Below are the code and all the weights of a small trained network. Each question names an input and a class and asks about switching units off, where a switched-off unit gives its printed mean instead of its output.

import numpy as np


def w(rows, s, z=0):
    codes = np.array(rows[::2]) - 128.0
    scale = np.full(codes.shape[1], s)
    scale[-1] = z or s
    return codes * scale


def norm(h):
    return h / np.sqrt((h * h).mean(-1, keepdims=True) + 1e-5)


def f(y):
    return np.maximum(y, 0)


def log_softmax(a):
    a = a - a.max(-1, keepdims=True)
    return a - np.log(np.exp(a).sum(-1, keepdims=True))


def net(x, mask):
    res = np.array(x, float).reshape(1, 5) / 4 @ E
    u = 0
    for l in range(3):
        y = f(norm(res) @ A[l][:, :-1].T + A[l][:, -1])
        res = res + np.where(mask[u : u + 7], y, B[l][:, -1]) @ B[l][:, :-1]
        u += 7
    return log_softmax(norm(res)[-1] @ U[:, :-1].T + U[:, -1])


A, B = {}, {}
E = w([
[44,119,89,158,121,116,196,233,115,148,37],'x0',
[28,124,100,88,177,90,89,175,151,94,204],'x1',
[59,218,171,174,200,63,85,1,109,142,86],'x2',
[159,195,48,187,123,137,173,105,220,79,126],'x3',
[190,97,39,127,164,62,133,116,16,109,129],'x4',
],0.0076)
A[0] = w([
[58,188,123,131,181,103,122,64,91,180,68,47],'L0N0',
[71,45,216,70,102,80,141,94,74,205,139,2],'L0N1',
[166,73,190,138,90,167,153,50,112,78,14,31],'L0N2',
[26,86,95,87,176,85,30,125,186,72,128,58],'L0N3',
[201,101,199,234,82,131,114,98,105,116,104,39],'L0N4',
[124,120,150,93,182,73,108,90,155,137,97,161],'L0N5',
[145,173,173,95,84,113,254,114,105,166,19,123],'L0N6',
],0.0062,0.0053)
B[0] = w([
[160,180,182,139,189,92,202,120,124,185,167,219],'L0N0',
[177,136,145,181,98,84,62,193,114,86,117,201],'L0N1',
[140,101,91,92,101,62,60,152,206,181,156,202],'L0N2',
[171,52,34,159,111,87,73,129,228,223,122,207],'L0N3',
[181,109,91,127,188,113,81,97,181,254,90,199],'L0N4',
[162,79,150,148,138,212,163,199,97,119,186,217],'L0N5',
[114,103,75,120,153,85,101,152,168,182,103,254],'L0N6',
],0.0086,0.004)
A[1] = w([
[139,181,208,83,87,104,133,163,188,200,118,41],'L1N0',
[153,146,55,90,172,99,118,110,54,105,103,22],'L1N1',
[28,144,210,98,62,156,107,105,223,139,112,36],'L1N2',
[156,120,160,99,122,166,88,56,126,68,189,4],'L1N3',
[147,95,85,164,139,110,120,134,177,189,142,126],'L1N4',
[90,97,210,109,103,114,58,139,84,140,97,67],'L1N5',
[144,255,50,186,94,118,149,95,213,49,110,77],'L1N6',
],0.0086,0.0039)
B[1] = w([
[143,102,70,180,151,177,132,101,100,61,145,200],'L1N0',
[103,150,28,201,166,217,143,57,112,161,170,162],'L1N1',
[210,128,2,198,212,149,184,85,86,86,123,184],'L1N2',
[63,108,151,134,67,76,198,84,116,44,29,161],'L1N3',
[79,109,168,63,126,159,83,92,107,108,53,255],'L1N4',
[194,250,73,119,103,111,99,167,31,94,100,174],'L1N5',
[171,147,168,107,107,109,43,229,3,124,137,210],'L1N6',
],0.0097,0.008)
A[2] = w([
[180,72,81,68,56,152,188,177,140,135,130,149],'L2N0',
[91,106,86,110,121,123,155,91,76,182,174,68],'L2N1',
[15,115,67,102,163,51,74,160,177,85,249,37],'L2N2',
[92,205,169,166,195,89,122,102,140,161,96,156],'L2N3',
[148,75,141,116,122,110,89,101,113,149,117,137],'L2N4',
[11,125,137,132,155,99,203,167,84,121,66,5],'L2N5',
[173,117,190,66,103,93,109,1,135,76,206,104],'L2N6',
],0.0096,0.0033)
B[2] = w([
[96,169,212,141,178,85,107,48,149,164,211,255],'L2N0',
[184,171,76,177,171,234,181,138,188,68,146,163],'L2N1',
[209,120,165,143,124,114,101,80,139,235,54,189],'L2N2',
[128,58,175,62,88,156,128,137,154,134,254,208],'L2N3',
[59,109,84,140,108,168,108,193,143,97,125,212],'L2N4',
[130,153,146,131,10,89,177,98,179,27,52,174],'L2N5',
[63,142,104,141,72,81,215,208,188,124,69,209],'L2N6',
],0.0096,0.0072)
U = w([
[164,94,100,122,126,103,64,93,184,227,68,160],'0',
[159,178,139,112,96,104,67,197,23,93,151,188],'1',
[154,127,37,186,191,191,188,85,118,87,150,172],'2',
[82,136,118,124,45,79,229,122,152,64,59,166],'3',
[106,142,223,112,151,117,177,94,140,168,254,176],'4',
[63,78,106,61,128,163,93,104,88,70,123,110],'5',
[69,151,145,38,150,175,168,112,86,100,121,20],'6',
[59,167,141,42,153,164,161,99,85,110,123,2],'7',
],0.014,0.006)

Each question gives the input, the list of numbers given to net, and the class t.
The units are the neurons (one row each of A and B). Each row of codes is followed by its name. A weight is (code - 128) times the scale printed after its matrix; where a second scale follows, it is the last column's (A, B and U).
mask holds one flag per neuron, layer by layer. A switched-off neuron (its flag False) gives its mean, the last column of its row in B, instead of its output. The means were averaged over made-up inputs and are rounded, as every weight is.
A unit's drop is (log p(t) with every unit on - log p(t) with that unit switched off) / (log p(t) with every unit on - log p(t) with every unit switched off).
The circuit of an input: a set's keep is (log p(t) with only the set's units on - log p(t) with every unit switched off) / (log p(t) with every unit on - log p(t) with every unit switched off). Starting from the 12 units with the biggest drops (on a tie, the unit counted first), units are removed one at a time, each time the one whose removal leaves the highest keep (on an exact tie, the one counted first), for as long as the keep stays at least 0.8.
circuit, biggest first: the units of the circuit, biggest drop first
most important unit: the unit with the biggest drop
k most important neurons: the k neurons with the biggest drops, biggest first
k most important neurons of layer l: the k neurons of layer l with the biggest drops, biggest first
input [7,-2,3,-6,8], class 2: most important unit => L1N1
input [0,8,8,4,-8], class 0: 3 most important neurons => [L0N3 L2N2 L2N0]
input [-6,-6,-5,8,8], class 1: 3 most important neurons => [L1N6 L1N2 L1N0]
input [-8,3,-6,0,-3], class 3: circuit, biggest first => [L2N6 L1N3]
input [6,-6,5,-7,-1], class 1: 3 most important neurons => [L0N1 L1N5 L0N3]
input [3,-8,-8,4,1], class 0: 3 most important neurons => [L0N6 L2N3 L1N4]
input [-6,6,5,-1,-3], class 0: 2 most important neurons of layer 2 => [L2N2 L2N5]
input [3,-4,6,5,4], class 4: 3 most important neurons => [L0N0 L2N3 L1N5]
input [4,-2,6,-8,-3], class 1: 2 most important neurons => [L1N5 L0N1]
input [-6,-3,6,-5,6], class 2: 3 most important neurons => [L1N1 L2N0 L1N6]
input [7,2,-4,4,-7], class 2: 2 most important neurons => [L1N2 L1N3]
input [-3,6,8,8,-3], class 1: 4 most important neurons => [L1N6 L2N0 L0N4 L0N6]
input [2,-4,8,0,-6], class 4: 2 most important neurons => [L0N0 L2N3]
input [-8,6,3,-2,-3], class 3: most important unit => L2N6
input [-8,6,-6,6,-2], class 3: 3 most important neurons => [L1N3 L2N6 L0N6]
input [-2,-1,8,1,5], class 4: 4 most important neurons => [L0N0 L2N3 L1N2 L1N0]
input [5,-5,-7,-6,3], class 4: 3 most important neurons of layer 1 => [L1N6 L1N4 L1N3]
input [-7,1,5,5,6], class 3: 2 most important neurons of layer 1 => [L1N3 L1N2]
input [6,3,-1,0,4], class 3: 2 most important neurons of layer 1 => [L1N2 L1N0]
input [-4,0,5,-8,-2], class 1: circuit, biggest first => [L1N5]
input [0,3,-2,-5,6], class 2: 3 most important neurons of layer 1 => [L1N1 L1N6 L1N4]
input [-2,6,-7,7,-3], class 1: 4 most important neurons of layer 0 => [L0N5 L0N6 L0N2 L0N4]
input [7,1,5,-7,-5], class 1: 2 most important neurons of layer 1 => [L1N5 L1N3]
